Below are the code and all the weights of a small trained network. Each question names an input and a target symbol and asks about switching units off, where a switched-off unit gives its printed mean instead of its output.

import numpy as np


def w(rows, s, z=0):
    codes = np.array(rows[::2]) - 128.0
    scale = np.full(codes.shape[1], s)
    scale[-1] = z or s
    return codes * scale


def norm(h):
    return h / np.sqrt((h * h).mean(-1, keepdims=True) + 1e-5)


def softmax(a):
    e = np.exp(a - a.max(-1, keepdims=True))
    return e / e.sum(-1, keepdims=True)


def log_softmax(a):
    a = a - a.max(-1, keepdims=True)
    return a - np.log(np.exp(a).sum(-1, keepdims=True))


def net(x, mask):
    ids = ['ΓΛΠΨαβδεζηθξστω'.index(c) for c in x.split()]
    T = len(ids)
    res = E[ids] + P[:T]
    u = 0
    for l in range(3):
        r = norm(res)
        for j in range(2):
            rows = slice(2 * j, 2 * j + 2)
            q, k, v = (r @ M[l][rows].T for M in (Q, K, V))
            z = softmax(np.where(np.tri(T) > 0, q @ k.T / 2**0.5, -1e9)) @ v
            o = O[l][rows]
            res = res + np.where(mask[u + j], z, o[:, -1]) @ o[:, :-1]
        u += 2
    return log_softmax(norm(res)[-1] @ U[:, :-1].T + U[:, -1])


Q, K, V, O = {}, {}, {}, {}
E = w([
[184,48,99],'Γ',
[156,125,103],'Λ',
[144,90,146],'Π',
[92,58,147],'Ψ',
[55,89,95],'α',
[6,84,130],'β',
[98,146,22],'δ',
[50,150,50],'ε',
[132,162,35],'ζ',
[140,83,106],'η',
[89,186,96],'θ',
[188,179,176],'ξ',
[194,97,174],'σ',
[134,144,185],'τ',
[125,148,119],'ω',
],0.018)
P = w([
[15,183,189],'0',
[71,152,153],'1',
[79,105,89],'2',
[65,110,88],'3',
[75,109,72],'4',
[59,88,20],'5',
[65,78,22],'6',
[85,94,4],'7',
[85,92,57],'8',
],0.0031)
Q[0] = w([
[39,56,99],'0.h1',
[184,99,3],'0.h1',
[2,101,237],'0.h2',
[154,10,222],'0.h2',
],0.0088)
K[0] = w([
[45,108,92],'0.h1',
[196,81,38],'0.h1',
[46,216,200],'0.h2',
[224,49,255],'0.h2',
],0.0095)
V[0] = w([
[128,91,8],'0.h1',
[244,123,110],'0.h1',
[199,113,202],'0.h2',
[182,172,158],'0.h2',
],0.013)
O[0] = w([
[58,159,123,211],'0.h1',
[134,128,11,75],'0.h1',
[142,75,68,1],'0.h2',
[99,112,153,85],'0.h2',
],0.012,0.0077)
Q[1] = w([
[99,154,116],'1.h1',
[3,113,203],'1.h1',
[107,120,102],'1.h2',
[131,112,172],'1.h2',
],0.017)
K[1] = w([
[57,105,47],'1.h1',
[1,22,217],'1.h1',
[129,165,100],'1.h2',
[147,101,241],'1.h2',
],0.0092)
V[1] = w([
[92,70,125],'1.h1',
[187,195,93],'1.h1',
[224,42,131],'1.h2',
[160,2,53],'1.h2',
],0.0099)
O[1] = w([
[92,80,240,125],'1.h1',
[184,213,117,102],'1.h1',
[100,206,108,22],'1.h2',
[72,156,254,3],'1.h2',
],0.0054,0.0073)
Q[2] = w([
[50,100,245],'2.h1',
[100,25,5],'2.h1',
[137,54,249],'2.h2',
[150,250,114],'2.h2',
],0.011)
K[2] = w([
[49,84,164],'2.h1',
[124,11,67],'2.h1',
[145,90,200],'2.h2',
[249,202,42],'2.h2',
],0.013)
V[2] = w([
[151,254,102],'2.h1',
[166,51,86],'2.h1',
[211,196,103],'2.h2',
[112,248,34],'2.h2',
],0.0091)
O[2] = w([
[135,110,229,220],'2.h1',
[6,219,107,4],'2.h1',
[250,182,46,159],'2.h2',
[109,253,161,248],'2.h2',
],0.0065,0.0034)
U = w([
[87,104,97,45],'Γ',
[141,88,111,55],'Λ',
[42,137,186,88],'Π',
[140,154,158,79],'Ψ',
[84,80,168,79],'α',
[180,144,201,75],'β',
[90,58,159,156],'δ',
[80,113,97,164],'ε',
[247,187,89,252],'ζ',
[168,63,43,164],'η',
[211,58,147,66],'θ',
[98,69,129,160],'ξ',
[84,195,87,112],'σ',
[158,184,209,156],'τ',
[110,190,81,123],'ω',
],0.012,0.0039)

Each question gives the input, a string of symbols that net reads in full, and the target symbol t.
The units are the heads (2 rows each of Q, K, V and O). Each row of codes is followed by its name. A weight is (code - 128) times the scale printed after its matrix; where a second scale follows, it is the last column's (O and U).
mask holds one flag per head, layer by layer. A switched-off head (its flag False) gives its mean, the last column of its rows in O, instead of its output. The means were averaged over made-up inputs and are rounded, as every weight is.
A unit's drop is (log p(t) with every unit on - log p(t) with that unit switched off) / (log p(t) with every unit on - log p(t) with every unit switched off).
The circuit of an input: a set's keep is (log p(t) with only the set's units on - log p(t) with every unit switched off) / (log p(t) with every unit on - log p(t) with every unit switched off). Starting from all 6 units, units are removed one at a time, each time the one whose removal leaves the highest keep (on an exact tie, the one counted first), for as long as the keep stays at least 0.8.
units of the circuit, in order: the units of the circuit, biggest drop first
which heads matter: for each layer, one digit per head in row order, 1 if its drop is at least 0.15 and else 0, layers parted by /
drop when u is switched off: that unit's drop, to one decimal
input Λ σ θ Ψ σ ε ε, target Π: units of the circuit, in order	[0.h2, 1.h1]
input ε θ θ Λ α θ θ, target τ: units of the circuit, in order	[2.h1]
input θ ε ξ σ θ θ θ ξ δ, target ζ: which heads matter	11 / 00 / 01
input ξ ε ω, target ζ: which heads matter	10 / 11 / 01
input ξ θ ε, target τ: units of the circuit, in order	[0.h1, 0.h2, 2.h1]
input β ξ θ, target ζ: which heads matter	00 / 01 / 01
input τ ε σ ξ ξ σ θ, target ζ: which heads matter	10 / 00 / 01
input ξ ξ θ θ δ ε β θ, target τ: units of the circuit, in order	[0.h2, 2.h1]
input ε θ ζ σ, target η: which heads matter	01 / 00 / 00
input δ Ψ ξ σ, target η: which heads matter	11 / 00 / 00
input τ Γ θ θ ξ α ξ, target ζ: which heads matter	10 / 00 / 00
input σ Ψ τ δ τ ξ, target ζ: drop when 2.h2 is switched off	0.2
input ε Ψ Γ ω σ ε, target Π: drop when 0.h2 is switched off	0.5
input ε ξ Γ σ, target ζ: drop when 1.h1 is switched off	1.6
